Below is a small trained network, with its code and all its weights. Each question gives an input and a class and asks what happens when units are switched off, that is, made to give their printed mean instead of their output.

import numpy as np


def w(rows, s, z=0):
    codes = np.array(rows[::2]) - 128.0
    scale = np.full(codes.shape[1], s)
    scale[-1] = z or s
    return codes * scale


def f(y):
    return y / 2 * (1 + np.tanh(0.7978845608 * (y + 0.044715 * y**3)))


def log_softmax(a):
    a = a - a.max(-1, keepdims=True)
    return a - np.log(np.exp(a).sum(-1, keepdims=True))


def net(x, mask):
    res = np.array(x, float).reshape(1, 5) / 4 @ E
    y = f(res @ A[0][:, :-1].T + A[0][:, -1])
    res = res + np.where(mask, y, B[0][:, -1]) @ B[0][:, :-1]
    return log_softmax(res[-1] @ U[:, :-1].T + U[:, -1])


A, B = {}, {}
E = w([
[102,162,87],'x0',
[211,100,149],'x1',
[231,143,30],'x2',
[182,251,147],'x3',
[254,51,156],'x4',
],0.0085)
A[0] = w([
[165,170,209,177],'neuron 1',
[67,182,176,155],'neuron 2',
[92,157,152,94],'neuron 3',
[184,20,148,136],'neuron 4',
[164,69,148,97],'neuron 5',
[44,77,147,98],'neuron 6',
[181,138,208,117],'neuron 7',
[147,10,79,86],'neuron 8',
[124,62,30,187],'neuron 9',
[103,100,194,60],'neuron 10',
[172,131,181,44],'neuron 11',
[108,233,99,254],'neuron 12',
],0.012,0.0076)
B[0] = w([
[145,65,123,193],'neuron 1',
[115,94,107,198],'neuron 2',
[122,58,135,148],'neuron 3',
[157,156,140,239],'neuron 4',
[168,144,151,176],'neuron 5',
[39,119,158,187],'neuron 6',
[150,106,127,179],'neuron 7',
[130,166,137,200],'neuron 8',
[112,252,140,203],'neuron 9',
[107,130,146,150],'neuron 10',
[143,91,148,143],'neuron 11',
[114,115,58,244],'neuron 12',
],0.014,0.011)
U = w([
[162,77,57,2],'0',
[206,98,153,105],'1',
[247,57,249,141],'2',
[208,224,206,118],'3',
[3,75,202,138],'4',
[145,163,2,172],'5',
[95,20,69,113],'6',
[145,168,30,230],'7',
],0.0093,0.0078)

Each question gives the input, the list of numbers given to net, and the class t.
The units are the neurons (one row each of A and B). Each row of codes is followed by its name. A weight is (code - 128) times the scale printed after its matrix; where a second scale follows, it is the last column's (A, B and U).
mask holds one flag per neuron, in row order. A switched-off neuron (its flag False) gives its mean, the last column of its row in B, instead of its output. The means were averaged over made-up inputs and are rounded, as every weight is.
A unit's drop is (log p(t) with every unit on - log p(t) with that unit switched off) / (log p(t) with every unit on - log p(t) with every unit switched off).
The circuit of an input: a set's keep is (log p(t) with only the set's units on - log p(t) with every unit switched off) / (log p(t) with every unit on - log p(t) with every unit switched off). Starting from all 12 units, units are removed one at a time, each time the one whose removal leaves the highest keep (on an exact tie, the one counted first), for as long as the keep stays at least 0.8.
units of the circuit, in order: the units of the circuit, biggest drop first
top k neurons: the k neurons with the biggest drops, biggest first
drop when u is switched off: that unit's drop, to one decimal
input [4,2,-1,4,2], class 6: units of the circuit, in order	neuron 9; neuron 4
input [6,1,-3,4,1], class 6: units of the circuit, in order	neuron 9; neuron 4
input [-4,-4,-7,7,4], class 2: units of the circuit, in order	neuron 1
input [-5,-4,-1,3,3], class 2: units of the circuit, in order	neuron 12; neuron 9
input [-1,4,-5,3,0], class 2: top 2 neurons	neuron 12; neuron 6
input [3,1,7,-4,1], class 3: units of the circuit, in order	neuron 9; neuron 12
input [-7,2,0,-7,8], class 3: top 2 neurons	neuron 9; neuron 8
input [-5,1,4,-3,-2], class 3: units of the circuit, in order	neuron 12; neuron 9
input [-3,3,-1,6,0], class 2: top 2 neurons	neuron 1; neuron 9
input [2,-4,2,-5,-5], class 4: top 2 neurons	neuron 6; neuron 4
input [8,3,4,-7,6], class 3: drop when neuron 3 is switched off	0.0
input [6,-2,-2,2,-5], class 6: drop when neuron 4 is switched off	0.1
input [-6,-3,-1,4,2], class 2: drop when neuron 12 is switched off	0.3
input [3,-4,-1,1,8], class 2: units of the circuit, in order	neuron 12
